Below are the code and all the weights of a small trained network. Each question names an input and a target symbol and asks about switching units off, where a switched-off unit gives its printed mean instead of its output.

import numpy as np


def w(rows, s, z=0):
    codes = np.array(rows[::2]) - 128.0
    scale = np.full(codes.shape[1], s)
    scale[-1] = z or s
    return codes * scale


def f(y):
    return np.maximum(y, 0)


def softmax(a):
    e = np.exp(a - a.max(-1, keepdims=True))
    return e / e.sum(-1, keepdims=True)


def log_softmax(a):
    a = a - a.max(-1, keepdims=True)
    return a - np.log(np.exp(a).sum(-1, keepdims=True))


def net(x, mask):
    ids = ['γδλσφω'.index(c) for c in x.split()]
    T = len(ids)
    res = E[ids] + P[:T]
    u = 0
    for l in range(3):
        r = res
        for j in range(3):
            rows = slice(3 * j, 3 * j + 3)
            q, k, v = (r @ M[l][rows].T for M in (Q, K, V))
            z = softmax(np.where(np.tri(T) > 0, q @ k.T / 3**0.5, -1e9)) @ v
            o = O[l][rows]
            res = res + np.where(mask[u + j], z, o[:, -1]) @ o[:, :-1]
        u += 3
        y = f(res @ A[l][:, :-1].T + A[l][:, -1])
        res = res + np.where(mask[u : u + 4], y, B[l][:, -1]) @ B[l][:, :-1]
        u += 4
    return log_softmax(res[-1] @ U[:, :-1].T + U[:, -1])


Q, K, V, O, A, B = {}, {}, {}, {}, {}, {}
E = w([
[103,114,67,2,193,146],'γ',
[196,73,105,104,126,160],'δ',
[164,54,87,124,130,150],'λ',
[167,89,130,92,119,115],'σ',
[99,71,148,101,107,114],'φ',
[177,71,116,137,125,117],'ω',
],0.018)
P = w([
[147,189,101,157,127,118],'0',
[87,248,199,191,148,207],'1',
[105,182,217,120,157,154],'2',
[98,188,175,203,208,137],'3',
[119,165,54,87,25,84],'4',
[138,114,80,169,151,45],'5',
[64,66,93,172,80,149],'6',
[178,105,213,86,165,135],'7',
[36,42,200,136,124,185],'8',
[170,93,152,103,104,127],'9',
[87,70,60,222,148,28],'10',
],0.015)
Q[0] = w([
[142,100,114,130,177,41],'L0H0',
[153,159,118,141,81,101],'L0H0',
[157,150,161,71,198,126],'L0H0',
[89,75,144,154,134,182],'L0H1',
[120,144,76,140,3,140],'L0H1',
[162,162,187,115,89,199],'L0H1',
[98,128,143,125,155,92],'L0H2',
[130,104,98,148,182,137],'L0H2',
[123,154,106,96,125,137],'L0H2',
],0.019)
K[0] = w([
[168,56,193,61,105,138],'L0H0',
[126,249,147,156,94,193],'L0H0',
[144,114,92,83,28,122],'L0H0',
[129,68,102,176,193,45],'L0H1',
[83,206,180,228,219,200],'L0H1',
[88,197,36,211,43,123],'L0H1',
[123,109,162,147,135,83],'L0H2',
[139,68,128,173,143,133],'L0H2',
[121,164,126,149,111,159],'L0H2',
],0.014)
V[0] = w([
[118,93,121,124,60,99],'L0H0',
[172,151,221,53,93,153],'L0H0',
[69,154,104,109,152,102],'L0H0',
[57,65,88,117,128,157],'L0H1',
[107,72,100,190,127,247],'L0H1',
[85,102,177,175,93,89],'L0H1',
[138,198,171,132,80,89],'L0H2',
[117,78,151,157,117,197],'L0H2',
[100,89,99,130,119,96],'L0H2',
],0.011)
O[0] = w([
[64,127,98,167,41,83,152],'L0H0',
[38,118,179,157,93,239,232],'L0H0',
[108,163,93,154,134,160,81],'L0H0',
[88,254,145,145,142,67,133],'L0H1',
[146,174,246,119,189,43,61],'L0H1',
[163,206,80,195,23,120,47],'L0H1',
[125,99,21,248,174,200,4],'L0H2',
[49,224,187,160,85,96,197],'L0H2',
[183,183,114,90,101,81,176],'L0H2',
],0.0073,0.0029)
A[0] = w([
[10,141,187,176,87,114,174],'L0N0',
[117,81,97,210,86,2,140],'L0N1',
[98,143,3,119,149,42,3],'L0N2',
[135,110,37,86,59,137,31],'L0N3',
],0.0056,0.0059)
B[0] = w([
[254,130,88,102,163,152,254],'L0N0',
[253,199,153,149,112,112,212],'L0N1',
[100,148,192,91,105,144,138],'L0N2',
[76,99,186,127,181,109,150],'L0N3',
],0.0082,0.005)
Q[1] = w([
[139,189,81,108,99,136],'L1H0',
[98,180,58,143,143,111],'L1H0',
[117,135,115,131,99,74],'L1H0',
[4,245,207,172,238,228],'L1H1',
[116,120,76,105,39,64],'L1H1',
[60,246,162,243,210,173],'L1H1',
[160,136,125,97,127,155],'L1H2',
[150,138,191,138,164,200],'L1H2',
[101,131,150,110,158,148],'L1H2',
],0.011)
K[1] = w([
[137,134,127,147,176,158],'L1H0',
[130,188,111,157,184,174],'L1H0',
[135,115,163,157,138,119],'L1H0',
[247,57,162,143,72,140],'L1H1',
[90,153,152,128,98,120],'L1H1',
[236,103,159,140,114,140],'L1H1',
[101,136,131,124,112,116],'L1H2',
[161,113,117,107,88,96],'L1H2',
[143,143,105,106,174,137],'L1H2',
],0.015)
V[1] = w([
[113,135,176,174,135,124],'L1H0',
[99,83,1,165,192,58],'L1H0',
[125,90,157,197,120,49],'L1H0',
[115,175,58,15,181,153],'L1H1',
[125,143,89,130,145,149],'L1H1',
[185,118,38,90,155,124],'L1H1',
[123,158,106,43,74,133],'L1H2',
[100,139,247,108,50,168],'L1H2',
[199,137,203,201,104,197],'L1H2',
],0.0082)
O[1] = w([
[156,151,158,133,128,126,98],'L1H0',
[127,183,123,19,46,139,95],'L1H0',
[183,135,93,121,125,147,105],'L1H0',
[76,121,128,183,233,126,247],'L1H1',
[106,118,135,112,128,133,149],'L1H1',
[89,167,63,140,169,165,184],'L1H1',
[2,105,131,133,93,69,137],'L1H2',
[137,102,181,231,135,136,109],'L1H2',
[210,125,139,109,176,193,144],'L1H2',
],0.008,0.011)
A[1] = w([
[192,101,81,153,1,125,150],'L1N0',
[52,97,170,166,157,130,19],'L1N1',
[169,151,70,203,196,112,253],'L1N2',
[146,215,143,154,20,162,215],'L1N3',
],0.0075,0.0048)
B[1] = w([
[130,174,163,95,20,216,171],'L1N0',
[123,153,98,55,58,110,197],'L1N1',
[41,159,207,11,119,133,248],'L1N2',
[2,179,66,158,181,107,156],'L1N3',
],0.0085,0.011)
Q[2] = w([
[99,95,123,135,100,135],'L2H0',
[137,100,160,2,196,224],'L2H0',
[251,80,133,113,74,145],'L2H0',
[103,115,70,238,137,49],'L2H1',
[29,181,150,147,190,168],'L2H1',
[131,76,121,48,207,78],'L2H1',
[104,94,67,171,93,76],'L2H2',
[150,104,144,197,81,82],'L2H2',
[65,82,99,104,84,73],'L2H2',
],0.012)
K[2] = w([
[146,143,109,165,116,135],'L2H0',
[163,126,44,129,60,78],'L2H0',
[82,67,231,155,54,100],'L2H0',
[124,125,145,99,224,180],'L2H1',
[91,188,3,57,133,132],'L2H1',
[138,83,78,119,131,24],'L2H1',
[139,140,84,95,80,123],'L2H2',
[196,179,84,98,88,141],'L2H2',
[63,109,143,98,67,128],'L2H2',
],0.012)
V[2] = w([
[54,146,108,177,122,153],'L2H0',
[106,89,103,134,149,85],'L2H0',
[103,243,211,104,144,141],'L2H0',
[137,63,123,138,212,132],'L2H1',
[111,176,207,169,176,128],'L2H1',
[158,163,99,107,101,2],'L2H1',
[101,65,131,129,161,41],'L2H2',
[128,195,135,107,81,44],'L2H2',
[212,163,138,131,188,147],'L2H2',
],0.0098)
O[2] = w([
[27,151,136,229,30,109,166],'L2H0',
[114,75,170,100,80,56,101],'L2H0',
[158,144,79,132,141,80,253],'L2H0',
[78,63,192,107,150,98,28],'L2H1',
[28,160,53,155,215,10,2],'L2H1',
[150,205,180,2,71,90,134],'L2H1',
[144,195,50,148,92,225,170],'L2H2',
[114,89,116,126,190,207,91],'L2H2',
[87,66,85,136,35,91,29],'L2H2',
],0.0063,0.0096)
A[2] = w([
[117,138,207,198,171,182,216],'L2N0',
[255,108,75,122,175,146,3],'L2N1',
[155,209,117,101,65,176,24],'L2N2',
[181,175,103,148,125,146,142],'L2N3',
],0.0077,0.0054)
B[2] = w([
[140,77,21,105,64,93,217],'L2N0',
[42,178,253,193,208,209,190],'L2N1',
[79,68,100,153,171,46,247],'L2N2',
[90,159,125,226,153,99,204],'L2N3',
],0.0079,0.011)
U = w([
[58,162,210,173,125,105,29],'γ',
[86,46,184,214,205,29,117],'δ',
[200,204,205,128,132,50,139],'λ',
[155,123,137,155,92,178,160],'σ',
[146,208,125,223,113,75,253],'φ',
[126,189,253,225,174,147,53],'ω',
],0.0047,0.0057)

Each question gives the input, a string of symbols that net reads in full, and the target symbol t.
The units are the heads (3 rows each of Q, K, V and O) and the neurons (one row each of A and B). Each row of codes is followed by its name. A weight is (code - 128) times the scale printed after its matrix; where a second scale follows, it is the last column's (O, A, B and U).
mask holds one flag per unit, layer by layer, with each layer's heads first. A switched-off unit (its flag False) gives its mean, the last column of its rows in O or B, instead of its output. The means were averaged over made-up inputs and are rounded, as every weight is.
A unit's drop is (log p(t) with every unit on - log p(t) with that unit switched off) / (log p(t) with every unit on - log p(t) with every unit switched off).
The circuit of an input: a set's keep is (log p(t) with only the set's units on - log p(t) with every unit switched off) / (log p(t) with every unit on - log p(t) with every unit switched off). Starting from the 12 units with the biggest drops (on a tie, the unit counted first), units are removed one at a time, each time the one whose removal leaves the highest keep (on an exact tie, the one counted first), for as long as the keep stays at least 0.8.
circuit, biggest first: the units of the circuit, biggest drop first
k most important neurons of layer l: the k neurons of layer l with the biggest drops, biggest first
heads that matter: for each layer, one digit per head in row order, 1 if its drop is at least 0.15 and else 0, layers parted by /
input φ ω σ φ δ λ σ σ λ, target λ: circuit, biggest first : L0H0, L0H2, L1H1
input δ σ λ γ φ δ, target δ: circuit, biggest first : L2H1, L1H1
input δ σ φ, target δ: circuit, biggest first : L2H1, L0H1
input σ λ σ φ δ σ γ ω ω, target σ: heads that matter : 011 / 111 / 010
input φ σ φ λ δ φ φ λ, target δ: circuit, biggest first : L2H1, L1H2
input φ ω σ σ λ φ λ δ, target λ: heads that matter : 111 / 010 / 011
input φ δ σ λ φ φ σ, target λ: circuit, biggest first : L0H1, L0H0, L1H1
input λ δ ω σ σ σ, target ω: circuit, biggest first : L2H0, L2N1, L0H1, L1H2
input λ γ γ σ, target λ: circuit, biggest first : L0H0, L2H1, L2H0, L1H0
input λ φ σ φ φ λ, target σ: heads that matter : 111 / 010 / 000
input ω φ λ λ φ φ, target λ: circuit, biggest first : L2H1, L1H1
input φ φ σ φ σ φ, target σ: heads that matter : 111 / 010 / 000
input σ φ σ σ λ φ δ ω, target λ: circuit, biggest first : L1H1, L2H1
input σ σ λ φ φ ω ω, target φ: heads that matter : 010 / 010 / 010
input φ δ λ ω λ φ λ, target ω: heads that matter : 111 / 011 / 100
input ω γ φ φ λ δ, target ω: heads that matter : 101 / 111 / 110
input γ ω φ ω ω δ σ σ, target γ: 2 most important neurons of layer 1 : L1N2, L1N1
input δ φ δ φ σ ω φ ω φ δ ω, target ω: heads that matter : 111 / 010 / 100
input σ σ γ, target σ: heads that matter : 011 / 100 / 010
input φ φ φ δ λ φ σ λ σ, target φ: 2 most important neurons of layer 1 : L1N3, L1N0
input φ λ ω ω δ σ δ ω σ, target σ: heads that matter : 010 / 010 / 000
input φ ω φ δ λ, target ω: heads that matter : 011 / 011 / 100
input δ σ φ δ δ δ σ ω, target δ: 3 most important neurons of layer 1 : L1N1, L1N2, L1N0
input ω δ λ δ λ δ φ φ ω φ γ, target ω: most important neuron of layer 1 : L1N0
input φ ω δ σ σ, target ω: most important neuron of layer 0 : L0N1
input γ δ λ ω σ φ σ σ σ σ φ, target γ: 2 most important neurons of layer 1 : L1N2, L1N1
input φ ω σ δ δ σ σ σ, target δ: most important neuron of layer 0 : L0N0
input δ δ φ δ φ σ φ ω, target φ: heads that matter : 110 / 010 / 010
input ω λ φ σ φ ω σ φ φ, target ω: most important neuron of layer 0 : L0N1
input φ γ σ φ δ σ σ, target φ: 2 most important neurons of layer 1 : L1N0, L1N3
